Look-ups in named tables: a row name and a column name give one cell, copied from the table.

zav =
,dige,lato,fugo,gifir,sol,boz,famiba,dofibi
nav,0.677,3.838,-0.876,0.250,0.393,-2.185,-0.061,-0.105
kive,-5.360,-0.103,9.918,1.302,0.300,-2.166,0.082,-1.940
mivere,-0.332,4.086,7.823,-1.181,-0.926,2.036,7.131,-0.551
goz,-5.589,-0.249,-0.474,0.733,-0.877,-1.383,5.586,0.610
fofom,-5.650,-3.497,3.526,-1.615,0.335,-0.228,1.642,-3.497
fab,-4.177,-2.809,-7.628,2.221,-4.586,-3.321,-2.642,2.147
bib,-7.729,3.779,2.132,-0.496,0.597,2.740,-0.240,-0.929
nis,4.287,0.761,-6.895,-3.034,-0.698,0.131,7.995,0.338
voni,-3.308,-1.929,4.709,-3.727,-3.560,2.704,-6.102,-1.428
lek,0.910,-0.634,-1.314,0.130,-5.584,-2.314,-0.361,-0.065

What is the dofibi of kive in zav? -1.940
What is the boz of fab in zav? -3.321
What is the lato of voni in zav? -1.929
What is the famiba of fab in zav? -2.642
What is the dofibi of lek in zav? -0.065
What is the fugo of kive in zav? 9.918
What is the fugo of mivere in zav? 7.823
What is the dige of kive in zav? -5.360
What is the famiba of goz in zav? 5.586
What is the dige of fofom in zav? -5.650
What is the lato of fab in zav? -2.809
What is the fugo of goz in zav? -0.474
What is the dofibi of bib in zav? -0.929
What is the lato of fofom in zav? -3.497
What is the dofibi of nis in zav? 0.338
What is the dofibi of goz in zav? 0.610
What is the sol of nav in zav? 0.393
What is the boz of voni in zav? 2.704
What is the boz of bib in zav? 2.740

sovo:
|  | papavuz | kip | mimusur | femopif | seb | dete | ruzufev | zego |
|---|---|---|---|---|---|---|---|---|
| libapu | 95 | 159 | 198 | 48 | 91 | 116 | 168 | 138 |
| tedelap | 84 | 164 | 198 | 57 | 103 | 111 | 168 | 84 |
| vis | 110 | 159 | 180 | 51 | 70 | 140 | 173 | 132 |
| tetozi | 74 | 170 | 195 | 67 | 110 | 110 | 168 | 136 |
| lovufig | 106 | 158 | 192 | 46 | 76 | 128 | 170 | 158 |
| fitof | 53 | 185 | 178 | 95 | 121 | 121 | 172 | 104 |
| ruk | 58 | 181 | 183 | 87 | 119 | 118 | 171 | 155 |
| zarulu | 62 | 178 | 186 | 81 | 118 | 116 | 171 | 99 |
| fiku | 52 | 186 | 177 | 97 | 122 | 121 | 172 | 120 |
| let | 55 | 183 | 180 | 91 | 121 | 120 | 172 | 117 |
| setud | 67 | 174 | 190 | 75 | 115 | 113 | 169 | 115 |

ruk, mimusur => 183
libapu, mimusur => 198
tetozi, femopif => 67
let, dete => 120
tedelap, kip => 164
zarulu, papavuz => 62
fiku, papavuz => 52
fitof, femopif => 95
ruk, ruzufev => 171
zarulu, kip => 178
vis, femopif => 51
fiku, dete => 121
setud, papavuz => 67
setud, dete => 113
tedelap, zego => 84
let, ruzufev => 172
libapu, zego => 138
Which row has the largest papavuz? vis

Table tomepi
,metol,virupid,bafam,farel,lopapub,tivi,gige,vunudi,vuk
dafu,-41.1,-9.5,-16.7,-16.6,54.5,93.4,11.4,54.9,13.1
robob,-54.7,16.9,-14.3,-4.4,61.1,70.2,41.8,25.1,10.5
ziku,-57.4,79.6,-53.4,-17.9,56.0,48.1,-16.5,11.9,78.1

ziku, vuk => 78.1
dafu, farel => -16.6
ziku, metol => -57.4
dafu, vunudi => 54.9
robob, gige => 41.8
robob, vunudi => 25.1

dusegob:
       gid  bizufef
fip     18       74
lemu    69       92
kek     62       28
limag   89       24
baf     51       92

What is the bizufef of fip in dusegob?
74
What is the gid of lemu in dusegob?
69
What is the gid of kek in dusegob?
62
What is the bizufef of baf in dusegob?
92
What is the gid of limag in dusegob?
89
What is the bizufef of lemu in dusegob?
92
What is the bizufef of limag in dusegob?
24
What is the gid of fip in dusegob?
18
What is the gid of baf in dusegob?
51
What is the bizufef of kek in dusegob?
28

gege =
columns: kap, ket
bizod: [99, 41]
maf: [92, 37]
sanudon: [98, 197]
nos: [97, 198]
kefolu: [81, 187]
rokese: [209, 154]
bimusi: [51, 143]
mep: [77, 30]
ladive: [188, 122]

ladive, kap -> 188
kefolu, ket -> 187
sanudon, ket -> 197
rokese, kap -> 209
mep, kap -> 77
nos, ket -> 198
bimusi, ket -> 143
ladive, ket -> 122
bizod, kap -> 99
mep, ket -> 30
nos, kap -> 97
maf, ket -> 37

vobada =
|  | gokene | gilozif | mabe | buz | mesusu | moziki | goret | leputi | fev |
|---|---|---|---|---|---|---|---|---|---|
| gariz | 34 | 114 | 134 | 89 | 75 | 147 | 77 | 60 | 208 |
| lemeb | 94 | 163 | 147 | 118 | 156 | 187 | 83 | 169 | 93 |
| fege | 147 | 135 | 89 | 90 | 132 | 170 | 50 | 86 | 75 |
| dol | 96 | 143 | 69 | 28 | 130 | 109 | 198 | 164 | 42 |
| bodib | 111 | 118 | 16 | 75 | 114 | 151 | 104 | 128 | 64 |
| diru | 49 | 202 | 87 | 109 | 115 | 180 | 123 | 177 | 52 |
| befiz | 71 | 117 | 91 | 28 | 110 | 164 | 133 | 49 | 76 |
| nug | 140 | 92 | 132 | 158 | 54 | 109 | 109 | 83 | 115 |
| rovinu | 173 | 38 | 161 | 127 | 148 | 115 | 157 | 14 | 177 |
| dof | 177 | 77 | 142 | 39 | 171 | 53 | 141 | 52 | 231 |
| pob | 66 | 173 | 62 | 93 | 80 | 181 | 166 | 95 | 139 |
| makigem | 119 | 129 | 109 | 93 | 69 | 153 | 104 | 55 | 124 |
| seveb | 79 | 108 | 69 | 136 | 133 | 135 | 126 | 104 | 163 |
| zesevok | 106 | 79 | 59 | 115 | 153 | 115 | 127 | 146 | 169 |

What is the gokene of nug in vobada? 140
What is the gilozif of lemeb in vobada? 163
What is the gilozif of gariz in vobada? 114
What is the moziki of lemeb in vobada? 187
What is the fev of diru in vobada? 52
What is the mabe of dol in vobada? 69
What is the leputi of seveb in vobada? 104
What is the mabe of befiz in vobada? 91

